(in the rows, 128 means zero)
Each row of numbers belongs to one of the elements below and depends on some of the facts about them. Some rows are named. Which element is each other row?

There are 3 kinds of fact about the elements: α, τ, ε.
K100 {α=362, τ=grenaplem}
K106 {α=362, τ=grenaplem, ε=K808}
K11 {α=362, τ=grenaplem, ε=K891}
K113 {α=362, τ=grenaplem}
K117 {α=20, τ=grenaplem, ε=K568,K160}
K122 {α=674, τ=grenaplem, ε=K305}
K133 {α=674, τ=skudrovas, ε=K864,K393}
K138 {α=674, τ=grenaplem, ε=K559}
K141 {α=954, τ=grenaplem, ε=K891}
K149 {α=362, τ=rapan, ε=K411,K645,K405,K625,K336}
K150 {α=362, τ=grenaplem, ε=K267}
K151 {α=674, τ=grenaplem, ε=K526,K694}
K160 {α=20, τ=rapan}
K165 {α=20, τ=skudrovas, ε=K864,K332,K298}
K166 {α=362, τ=grenaplem, ε=K133}
K171 {α=20, τ=rapan, ε=K70}
K176 {α=20, τ=skudrovas}
K18 {α=20, τ=grenaplem, ε=K891}
K182 {α=20, τ=skudrovas, ε=K400}
K19 {α=20, τ=skudrovas, ε=K370}
K198 {α=20, τ=rapan, ε=K864,K568,K11}
K206 {α=674, τ=rapan}
K222 {α=20, τ=skudrovas}
K225 {α=20, τ=grenaplem, ε=K863}
K231 {α=20, τ=rapan}
K232 {α=20, τ=skudrovas, ε=K891}
K241 {α=20, τ=grenaplem, ε=K106,K893}
K253 {α=20, τ=skudrovas, ε=K332}
K257 {α=362, τ=grenaplem, ε=K891}
K259 {α=20, τ=grenaplem, ε=K393}
K260 {α=362, τ=skudrovas, ε=K47,K160}
K264 {α=20, τ=skudrovas, ε=K485}
K267 {α=20, τ=grenaplem, ε=K165,K891}
K293 {α=20, τ=skudrovas, ε=K141,K808,K370}
K298 {α=362, τ=grenaplem, ε=K141,K443}
K3 {α=20, τ=skudrovas, ε=K663}
K302 {α=20, τ=skudrovas, ε=K645,K648}
K305 {α=20, τ=grenaplem, ε=K141}
K306 {α=20, τ=grenaplem, ε=K910,K852,K374,K47}
K314 {α=20, τ=rapan, ε=K648}
K323 {α=674, τ=grenaplem}
K332 {α=362, τ=grenaplem}
K336 {α=362, τ=skudrovas, ε=K19,K141,K852,K893,K485}
K342 {α=674, τ=rapan, ε=K400}
K357 {α=674, τ=grenaplem}
K362 {α=674, τ=skudrovas, ε=K18}
K370 {α=362, τ=rapan, ε=K788,K11}
K373 {α=362, τ=grenaplem, ε=K802,K113}
K374 {α=20, τ=skudrovas, ε=K400,K117}
K379 {α=362, τ=rapan, ε=K910}
K38 {α=362, τ=skudrovas}
K383 {α=20, τ=grenaplem, ε=K411,K264,K495}
K390 {α=20, τ=skudrovas, ε=K411,K559,K644,K415}
K392 {α=362, τ=skudrovas}
K393 {α=20, τ=grenaplem, ε=K788}
K400 {α=954, τ=grenaplem}
K404 {α=20, τ=rapan, ε=K829}
K405 {α=20, τ=grenaplem, ε=K332,K567,K671,K176}
K408 {α=674, τ=skudrovas}
K410 {α=674, τ=rapan, ε=K160}
K411 {α=20, τ=rapan}
K413 {α=362, τ=grenaplem, ε=K393,K891,K298}
K415 {α=362, τ=rapan, ε=K473,K47}
K419 {α=362, τ=rapan, ε=K767,K141,K264}
K43 {α=20, τ=skudrovas, ε=K432}
K432 {α=362, τ=rapan, ε=K652,K894}
K436 {α=954, τ=rapan}
K443 {α=362, τ=rapan, ε=K864}
K450 {α=20, τ=skudrovas, ε=K864}
K454 {α=20, τ=skudrovas, ε=K141,K241,K393}
K460 {α=362, τ=rapan}
K47 {α=674, τ=grenaplem, ε=K160}
K470 {α=20, τ=grenaplem}
K473 {α=20, τ=grenaplem}
K483 {α=20, τ=skudrovas}
K484 {α=674, τ=skudrovas, ε=K625,K536,K781}
K485 {α=362, τ=skudrovas, ε=K443,K893}
K488 {α=20, τ=rapan, ε=K891}
K491 {α=674, τ=rapan, ε=K779}
K495 {α=20, τ=rapan, ε=K808,K686,K894}
K498 {α=20, τ=rapan, ε=K257}
K501 {α=20, τ=rapan, ε=K100}
K512 {α=362, τ=grenaplem, ε=K293,K686}
K518 {α=20, τ=grenaplem, ε=K777,K393}
K526 {α=954, τ=grenaplem}
K53 {α=362, τ=skudrovas, ε=K795,K222}
K536 {α=20, τ=rapan, ε=K607}
K542 {α=362, τ=grenaplem, ε=K685}
K545 {α=954, τ=skudrovas}
K552 {α=362, τ=grenaplem, ε=K11,K160}
K557 {α=954, τ=grenaplem, ε=K603,K559,K828}
K559 {α=20, τ=grenaplem, ε=K176}
K567 {α=20, τ=rapan, ε=K122}
K568 {α=20, τ=skudrovas, ε=K891}
K575 {α=674, τ=rapan}
K582 {α=20, τ=rapan}
K593 {α=20, τ=skudrovas, ε=K182}
K595 {α=954, τ=rapan, ε=K393}
K596 {α=20, τ=grenaplem, ε=K113,K47,K997}
K599 {α=20, τ=grenaplem, ε=K241,K305}
K60 {α=20, τ=grenaplem, ε=K671}
K603 {α=674, τ=grenaplem, ε=K671,K133}
K607 {α=954, τ=skudrovas, ε=K645,K70,K893}
K612 {α=20, τ=grenaplem}
K616 {α=674, τ=grenaplem, ε=K166}
K625 {α=674, τ=skudrovas}
K638 {α=362, τ=grenaplem, ε=K648}
K642 {α=674, τ=grenaplem, ε=K470}
K644 {α=20, τ=skudrovas, ε=K400}
K645 {α=20, τ=grenaplem, ε=K198}
K648 {α=20, τ=rapan, ε=K808}
K652 {α=362, τ=rapan, ε=K166}
K654 {α=674, τ=grenaplem, ε=K559,K700,K891}
K656 {α=20, τ=grenaplem, ε=K267,K222,K686}
K660 {α=362, τ=rapan, ε=K802,K781}
K662 {α=674, τ=grenaplem, ε=K652}
K663 {α=20, τ=skudrovas, ε=K332,K644,K671}
K666 {α=674, τ=grenaplem, ε=K863,K53,K206}
K671 {α=362, τ=grenaplem}
K68 {α=674, τ=skudrovas, ε=K710,K501}
K683 {α=362, τ=rapan, ε=K19,K336}
K685 {α=20, τ=grenaplem, ε=K642}
K686 {α=20, τ=grenaplem, ε=K160}
K694 {α=20, τ=grenaplem}
K697 {α=954, τ=grenaplem}
K70 {α=20, τ=grenaplem}
K700 {α=362, τ=rapan, ε=K332,K443,K176}
K702 {α=674, τ=grenaplem, ε=K306}
K704 {α=674, τ=skudrovas, ε=K150,K483}
K710 {α=20, τ=rapan, ε=K11}
K714 {α=20, τ=rapan, ε=K323}
K721 {α=20, τ=grenaplem, ε=K568,K222}
K744 {α=20, τ=skudrovas, ε=K53}
K767 {α=20, τ=rapan, ε=K893,K222}
K768 {α=20, τ=skudrovas}
K777 {α=20, τ=skudrovas}
K778 {α=674, τ=skudrovas}
K779 {α=674, τ=rapan, ε=K393}
K78 {α=20, τ=rapan, ε=K864,K910,K831}
K780 {α=954, τ=grenaplem, ε=K408}
K781 {α=20, τ=rapan, ε=K788}
K782 {α=362, τ=rapan, ε=K828}
K784 {α=20, τ=skudrovas, ε=K473}
K788 {α=674, τ=rapan, ε=K141,K443}
K789 {α=362, τ=grenaplem, ε=K400,K60}
K794 {α=20, τ=grenaplem, ε=K893}
K795 {α=20, τ=rapan}
K80 {α=20, τ=grenaplem, ε=K864,K896,K852,K267}
K802 {α=362, τ=grenaplem}
K808 {α=362, τ=grenaplem, ε=K788,K891}
K816 {α=20, τ=grenaplem, ε=K404,K60}
K817 {α=20, τ=rapan, ε=K644,K305}
K828 {α=20, τ=rapan}
K829 {α=20, τ=rapan, ε=K305}
K831 {α=674, τ=grenaplem, ε=K198}
K836 {α=20, τ=skudrovas, ε=K877}
K839 {α=954, τ=grenaplem, ε=K896,K582}
K850 {α=362, τ=grenaplem, ε=K257}
K852 {α=954, τ=grenaplem, ε=K106,K198}
K863 {α=20, τ=grenaplem, ε=K518}
K864 {α=20, τ=grenaplem, ε=K141}
K877 {α=20, τ=rapan, ε=K53}
K882 {α=362, τ=skudrovas, ε=K644}
K891 {α=362, τ=grenaplem}
K893 {α=20, τ=grenaplem}
K894 {α=20, τ=grenaplem}
K896 {α=20, τ=rapan}
K899 {α=20, τ=grenaplem, ε=K413}
K903 {α=362, τ=grenaplem, ε=K974,K392}
K910 {α=20, τ=grenaplem}
K913 {α=20, τ=rapan, ε=K370}
K923 {α=20, τ=grenaplem, ε=K323}
K931 {α=20, τ=grenaplem, ε=K559}
K932 {α=20, τ=skudrovas, ε=K714,K700}
K964 {α=362, τ=grenaplem}
K97 {α=954, τ=rapan, ε=K106}
K974 {α=20, τ=grenaplem, ε=K80}
K99 {α=674, τ=grenaplem, ε=K913}
K996 {α=20, τ=grenaplem, ε=K788,K393}
K997 {α=20, τ=grenaplem, ε=K160}

Known rows:
K557: [199 146 106 114 119  96 149 125 113 186 125 135 152 167 127 127 133 151
 171 100 136 150 136 130 157 152 138 169 117 101 155 138 117  86]
K767: [189 136 143 109  71 131 137 137 145 160 120 142 169 204 134 145 136 162
 156  90 118  99 115 160 126 138 126 149 108 109 145 129  95  77]
K222: [167 146 121 127  98 136 134 145 154 181 150 162 153 184 147 142 105 144
 135  97 123  94 141 121 137 151 112 112  96  95 124 110 115  76]
K293: [178 146 127 127  88 121 135 133 157 185 100 155 137 206 146 119 115 147
 171  97 129  91 106 156 114 129 103 156 116 132 149 127 104  91]
K483: [168 147 118 128  98 135 130 146 155 181 149 161 154 184 148 141 104 143
 137  98 124  91 140 119 139 153 112 109  96  96 123 110 114  76]
K780: [199 150 105 115 120  99 149 127 113 191 131 136 153 168 133 123 129 147
 174  95 137 144 132 130 152 158 136 167 120 106 149 137 117  91]
K656: [186 157 117 113 103 127 149 122 138 172 110 155 158 192 137 131 146 160
 158 108 111 113 136 143 143 135 123 150 113 117 141 122  90  86]
K68: [189 163 128  98  81 130 145 134 125 190  99 137 128 186 118 151 116 150
 173 117 154 129 122 122 163 142 114 151  96 100 152 126 127  71]
K607: [194 134 123 124 103 108 144 135 133 195 129 139 136 176 120 127 110 146
 167  89 147 150 124 130 140 145 124 169 105 105 162 141 138  90]
K298: [208 175 124 107 111 105 150 127 122 199 111 144 138 171 144 102 113 117
 189  92 127 102  92 193 100 150 131 161 120 137 137 115 107  91]
K663: [176 136 128 118  88 123 135 130 157 168 103 158 147 192 111 145 130 159
 139 118 123 120 145 132 144 125 113 145  91 105 161 129 111  73]
K38: [200 170 115 119 103 124 136 144 136 194 154 145 145 156 118 142  96 128
 154 105 125 125 131 133 137 164 132 107  73 103 127  97 137  72]
K151: [190 172 123  86  98 126 155 128 108 184 106 140 141 176 135 144 129 147
 170 114 147 122 130 132 167 151 129 153 113  93 139 124 109  70]
K432: [222 163 128 100  76 115 135 133 125 171 119 124 166 174  93 153 134 152
 172 110 115 138 114 160 140 152 145 141  78 115 153 113 117  73]
K536: [190 140 132 111  71 125 129 135 144 158 114 137 173 205 127 150 144 166
 158 101 116 102 119 150 139 141 124 146 103 111 149 126  93  75]
K47: [222 213 110  92  88 203 190 109 108 219 123 130 151 214 137 134 159 186
 221  98 122 164  98 119 180 169 132 169 109 146 118 102 113 139]
K450: [174 143 130 124  87 129 132 132 156 187 105 159 147 203 139 122 118 143
 166 101 132  92 114 154 119 135 103 154 111 129 149 126 107  93]

Name these rows:
No name comes twice in this set of rows, the named rows included.
[188 141 137 112  71 129 130 135 144 165 114 141 172 207 138 139 137 159
 166  94 121  89 107 163 126 145 121 152 113 119 145 127  92  84] => K78
[210 174 111 101 110 107 142 117 121 184 103 142 160 160  99 132 138 137
 170 127 119 139 134 156 148 154 139 148  90 120 153 110 112  80] => K166
[181 142 123 120  87 129 136 126 156 167 103 156 151 195 105 150 138 168
 142 124 119 132 148 124 156 126 113 143  84 109 163 126 112  76] => K374
[176 143 125 123  89 125 135 132 156 176 109 156 148 196 124 138 125 156
 151 110 124 109 133 134 138 131 109 144  97 114 153 124 109  81] => K253
[179 154 110 113 104 117 136 119 137 172 100 156 169 190 131 132 148 155
 157 122 119 107 143 140 151 144 121 149 112 118 147 121  87  84] => K863
[181 150 125 111 104 123 146 123 140 172 106 159 156 191 141 125 139 152
 154 105 117 103 135 154 135 135 121 156 118 115 144 126  90  83] => K599
[178 141 123 121  88 124 136 129 155 168 104 156 148 195 115 144 129 161
 147 117 121 122 139 130 146 127 111 146  92 111 159 126 110  76] => K390
[212 165 123 106  85 123 131 149 124 177 161 128 172 162 121 155 113 138
 159  95 117 115 117 148 137 174 147 109  80  97 123  99 122  68] => K460
[216 178 108 106 110 103 150 124 120 181 112 136 146 161 110 135 133 144
 170 118 110 144 129 151 144 146 139 141  92 118 147 110 110  74] => K850
[225 201  70 136 119  60 140 152 119 172 147 112 115 151 162 147 105 147
 175 102  90 127 113 110 144 139 135  92  98 103 115  96 101  42] => K891
[179 149 126 110 104 126 151 124 139 172 113 160 155 189 143 127 137 152
 150 102 117 103 136 156 133 135 122 153 118 110 141 126  91  82] => K794
[179 147 123 109 104 122 146 123 139 165 108 159 160 186 131 134 143 155
 144 113 116 111 147 145 144 135 124 149 110 105 147 126  91  75] => K405
[215 160 143 101  76 119 136 135 127 188 117 130 161 184 123 124 118 128
 191  86 130 102  80 199 101 158 136 160 105 134 145 117 114  89] => K443
[222 162 130 100  78 116 137 134 126 172 123 124 164 175  98 150 132 148
 170 105 116 133 111 164 136 152 144 141  81 114 151 114 117  72] => K149
[180 149 125 111 103 124 147 124 139 175 106 158 155 195 147 121 138 151
 159 101 119  97 128 159 129 137 119 158 123 121 141 127  89  87] => K80

The same elements again, as new rows of numbers:
Some elements and their rows:
K593: [122 175 180 110 119 123 124 127 124 127 147 105 108 133 129 121  98 127
 109 102 117 148 103 108 128 154 113  90]
K314: [125 164 164 109 126 118 135 106 123 153 178 110 102 132 141 113  99 124
  90 131 135 156  94 110 147 163 101  91]
K232: [ 93 174 207 106 130  97 134 170 121 182 138 110 136 127 136 142  83 116
  75  93 100 157 107  90  99 139  73  73]
K336: [167 171 195 104 121 115 125 152 114 149 159  98  92 138 106  99 113 146
 103 151 118 155 139 111 133 186 136  60]
K149: [142 161 162  99 133 142 122 125 100 159 170  96 112 122 123 111 116 122
 109 146 142 145 121 117 140 181 119  78]
K392: [146 170 165  98 130 134 116 138  99 146 150  92 116 117 110 121 115 128
 111 142 135 137 121 117 121 170 116  81]
K864: [135 167 249 125  98 107 111 159 141 132 149 119  81 175 144  90  93 151
 133  82  69 178 133  96 148 188 149  63]
K694: [132 175 159 110 123 114 120 110 113 146 169 112 109 130 143 121  90 129
 107 119 124 148  94 103 136 161  99  91]
K257: [110 167 194  96 141 114 112 186  90 213 145 103 156 114 137 145  92 114
  98 120 107 147 124  90  88 163  73  61]
K106: [162 161 160 106 135 108 117 133  98 179 173 102 109 126 124 110 105 140
  96 178 135 149 118 112 133 182 100  74]
K526: [122 179 140  93 115 126 113 153 114 144 167  71 110 119 133 101 104 148
 117 123 123 139  90 107 130 176  93  85]
K685: [132 171 166 111 121 113 119 113 115 147 166 111 107 133 144 119  90 129
 109 118 119 151  95 104 137 161  98  91]
K645: [142 174 169 113 120 106 126 114 119 148 172 108  99 137 144 110  90 133
 105 121 115 156 102 100 139 167 105  85]
K206: [126 169 132  93 138 133 122 147 110 140 192 102 111 138 127 107  96 116
 101 125 140 142 113 126 140 165 104  97]
K264: [139 176 183 111 118 106 134 125 129 134 158 108  96 137 125 112  96 135
  95 120 118 156 107 106 138 159 113  84]
K700: [136 166 180  98 125 150 117 137 103 149 164 102 112 129 124 109 117 124
 124 124 133 143 124 113 139 185 133  71]
K932: [127 175 179 111 119 114 127 126 124 133 151 107 105 133 128 120  96 128
 101 111 119 152 104 107 131 153 110  89]

Rows to name:
No name comes twice in this set of rows, the named rows included.
[ 86 164 198 105 133 107 138 155 119 195 160 113 138 126 151 137  86 107
  76 100 113 159 103  89 113 147  72  74] => K488
[150 161 221 112 116 123 102 168 114 156 150 107  98 154 127  98 109 149
 133 122  91 161 143 108 136 198 143  57] => K298
[ 94 170 213 106 131  93 141 174 123 186 137  99 140 126 138 140  83 107
  74  89  90 160 113  88  92 139  69  74] => K568
[168 122 145 109 149  96 153 115 120 144 152   5 106 140 164  59 121  58
 100 127  59 164 162 145  99 172  89 132] => K47
[136 178 154  97 111 112 122 158 122 148 172  68  97 129 132  87 106 157
 110 134 117 150 100 106 136 184 102  75] => K852
[ 94 173 199 107 131  94 124 167 113 200 151 116 145 126 154 145  74 115
  86  94  96 157 101  82  99 146  62  71] => K18
[169 129 178 107 140 116 148 112 110 149 126  23 110 118 136  83 138  80
  99 146  86 155 156 135  97 174 110 107] => K260
[135 182 151  93 112 110 130 161 126 137 168  69  94 122 111  92 110 158
  93 142 130 146  99 110 133 172 103  76] => K607
[120 179 154  92 113 125 122 163 122 132 153  64 107 118 116 101 112 149
 107 121 126 138  97 112 124 167 102  82] => K545
[116 155 140 101 139 133 112 153 111 143 183 106 113 143 130 108 100 118
 103 126 136 146 114 133 142 165 105 100] => K491
[103 174 197 108 126 102 124 156 115 182 154 112 133 130 151 136  79 118
  95  92  97 158 103  85 108 152  78  74] => K267
[118 166 148  94 117 126 132 149 125 151 178  68 101 124 129  89 114 146
  97 139 136 149  95 112 143 179  99  81] => K97
[126 157 200 113 118 118 140 123 133 145 164  99  97 146 148  97 103 120
 102 104 104 167 117 105 143 170 121  82] => K198
[ 70 118 163 119 123 139  83 169 119 164 142  95 116 135 137 107 125 159
 109 150 146 148  81 140 146 170  84 103] => K595

